Below are the code and all the weights of a small trained network. Each question names an input and a target symbol and asks about switching units off, where a switched-off unit gives its printed mean instead of its output.

import numpy as np


def w(rows, s, z=0):
    codes = np.array(rows[::2]) - 128.0
    scale = np.full(codes.shape[1], s)
    scale[-1] = z or s
    return codes * scale


def f(y):
    return np.maximum(y, 0)


def softmax(a):
    e = np.exp(a - a.max(-1, keepdims=True))
    return e / e.sum(-1, keepdims=True)


def log_softmax(a):
    a = a - a.max(-1, keepdims=True)
    return a - np.log(np.exp(a).sum(-1, keepdims=True))


def net(x, mask):
    ids = ['ΘΞΣΨαβδηλμφ'.index(c) for c in x.split()]
    T = len(ids)
    res = E[ids] + P[:T]
    u = 0
    for l in range(3):
        q, k, v = (res @ M[l].T for M in (Q, K, V))
        z = softmax(np.where(np.tri(T) > 0, q @ k.T / 3**0.5, -1e9)) @ v
        res = res + np.where(mask[u], z, O[l][:, -1]) @ O[l][:, :-1]
        u += 1
        y = f(res @ A[l][:, :-1].T + A[l][:, -1])
        res = res + np.where(mask[u : u + 4], y, B[l][:, -1]) @ B[l][:, :-1]
        u += 4
    return log_softmax(res[-1] @ U[:, :-1].T + U[:, -1])


Q, K, V, O, A, B = {}, {}, {}, {}, {}, {}
E = w([
[64,167,63],'Θ',
[81,124,67],'Ξ',
[75,173,81],'Σ',
[96,132,144],'Ψ',
[93,151,87],'α',
[65,185,196],'β',
[54,91,193],'δ',
[197,141,46],'η',
[130,119,51],'λ',
[252,123,94],'μ',
[136,146,184],'φ',
],0.022)
P = w([
[29,5,130],'0',
[113,50,47],'1',
[154,75,45],'2',
[175,44,73],'3',
[228,31,75],'4',
[209,18,40],'5',
[178,8,50],'6',
],0.0032)
Q[0] = w([
[98,139,15],'0.h1',
[196,133,131],'0.h1',
[190,2,200],'0.h1',
],0.0063)
K[0] = w([
[212,93,103],'0.h1',
[255,148,133],'0.h1',
[147,182,92],'0.h1',
],0.0085)
V[0] = w([
[231,58,127],'0.h1',
[38,113,160],'0.h1',
[2,46,120],'0.h1',
],0.0052)
O[0] = w([
[254,172,107,155],'0.h1',
[217,208,220,101],'0.h1',
[110,53,207,251],'0.h1',
],0.0054,0.0016)
A[0] = w([
[102,143,254,20],'0.n1',
[63,90,175,57],'0.n2',
[3,153,148,244],'0.n3',
[119,137,119,1],'0.n4',
],0.0073,0.0019)
B[0] = w([
[75,101,110,226],'0.n1',
[47,61,125,196],'0.n2',
[91,158,9,254],'0.n3',
[60,254,153,128],'0.n4',
],0.0085,0.0047)
Q[1] = w([
[214,82,6],'1.h1',
[131,108,112],'1.h1',
[107,165,144],'1.h1',
],0.011)
K[1] = w([
[170,15,13],'1.h1',
[154,163,99],'1.h1',
[76,170,3],'1.h1',
],0.005)
V[1] = w([
[134,2,246],'1.h1',
[139,84,134],'1.h1',
[124,36,187],'1.h1',
],0.0073)
O[1] = w([
[185,202,3,2],'1.h1',
[62,119,255,133],'1.h1',
[12,40,212,85],'1.h1',
],0.0054,0.0062)
A[1] = w([
[168,142,82,167],'1.n1',
[39,117,160,134],'1.n2',
[153,2,51,253],'1.n3',
[231,103,210,203],'1.n4',
],0.013,0.0041)
B[1] = w([
[126,187,125,164],'1.n1',
[117,100,58,205],'1.n2',
[69,227,203,254],'1.n3',
[142,54,2,149],'1.n4',
],0.0083,0.017)
Q[2] = w([
[198,2,209],'2.h1',
[18,126,175],'2.h1',
[85,163,108],'2.h1',
],0.0039)
K[2] = w([
[5,158,27],'2.h1',
[104,170,105],'2.h1',
[113,2,73],'2.h1',
],0.0093)
V[2] = w([
[2,118,40],'2.h1',
[207,31,63],'2.h1',
[214,205,37],'2.h1',
],0.0066)
O[2] = w([
[186,143,81,247],'2.h1',
[202,8,107,53],'2.h1',
[144,254,54,122],'2.h1',
],0.0069,0.014)
A[2] = w([
[118,158,169,227],'2.n1',
[252,242,123,254],'2.n2',
[105,57,43,54],'2.n3',
[46,61,77,200],'2.n4',
],0.0034,0.0085)
B[2] = w([
[153,30,217,227],'2.n1',
[198,49,205,255],'2.n2',
[182,113,103,138],'2.n3',
[253,16,201,222],'2.n4',
],0.0058,0.0097)
U = w([
[147,189,54,90],'Θ',
[150,165,135,109],'Ξ',
[136,130,13,74],'Σ',
[56,111,133,42],'Ψ',
[198,222,144,81],'α',
[220,150,7,86],'β',
[238,17,198,159],'δ',
[125,246,254,92],'η',
[71,216,186,167],'λ',
[152,248,18,153],'μ',
[228,68,213,249],'φ',
],0.0076,0.012)

Each question gives the input, a string of symbols that net reads in full, and the target symbol t.
The units are the heads (3 rows each of Q, K, V and O) and the neurons (one row each of A and B). Each row of codes is followed by its name. A weight is (code - 128) times the scale printed after its matrix; where a second scale follows, it is the last column's (O, A, B and U).
mask holds one flag per unit, layer by layer, with each layer's heads first. A switched-off unit (its flag False) gives its mean, the last column of its rows in O or B, instead of its output. The means were averaged over made-up inputs and are rounded, as every weight is.
A unit's drop is (log p(t) with every unit on - log p(t) with that unit switched off) / (log p(t) with every unit on - log p(t) with every unit switched off).
The circuit of an input: a set's keep is (log p(t) with only the set's units on - log p(t) with every unit switched off) / (log p(t) with every unit on - log p(t) with every unit switched off). Starting from the 12 units with the biggest drops (on a tie, the unit counted first), units are removed one at a time, each time the one whose removal leaves the highest keep (on an exact tie, the one counted first), for as long as the keep stays at least 0.8.
units of the circuit, in order: the units of the circuit, biggest drop first
most important unit: the unit with the biggest drop
top k neurons: the k neurons with the biggest drops, biggest first
top k neurons in layer l: the k neurons of layer l with the biggest drops, biggest first
drop when u is switched off: that unit's drop, to one decimal
input β Σ δ β Ψ, target δ: most important unit => 1.n3
input λ β Ξ δ φ φ, target δ: top 2 neurons => [1.n3; 0.n3]
input λ Σ μ Θ, target μ: units of the circuit, in order => [2.h1; 0.h1]
input Σ λ δ λ λ Ξ, target λ: units of the circuit, in order => [1.n3; 2.h1; 0.n3]
input φ β Θ λ λ λ δ, target Ψ: units of the circuit, in order => [1.n2; 0.n2; 0.h1]
input λ φ Σ λ λ, target η: top 3 neurons => [1.n2; 1.n3; 1.n4]
input δ λ δ δ, target Ψ: top 3 neurons => [1.n2; 0.n2; 0.n1]
input δ Ψ Ξ δ η λ, target λ: top 2 neurons => [1.n3; 2.n4]
input λ λ λ, target η: top 2 neurons => [1.n3; 1.n2]
input β Ξ μ, target μ: top 2 neurons in layer 2 => [2.n4; 2.n1]
input μ Ψ λ μ δ φ, target δ: top 2 neurons => [1.n3; 1.n4]
input Θ φ μ μ β, target μ: top 2 neurons in layer 2 => [2.n2; 2.n1]
input Ψ μ φ φ Σ Σ β, target Σ: top 2 neurons in layer 1 => [1.n3; 1.n2]
input λ Θ Σ λ δ φ Σ, target φ: top neuron in layer 2 => [2.n4]
input μ β λ μ μ, target β: drop when 1.n4 is switched off => 2.6
input Σ μ Θ λ λ μ, target μ: drop when 2.n2 is switched off => -0.2
input λ λ μ, target β: drop when 1.h1 is switched off => 0.6
input φ λ φ β η μ β, target Σ: drop when 0.n1 is switched off => 0.1
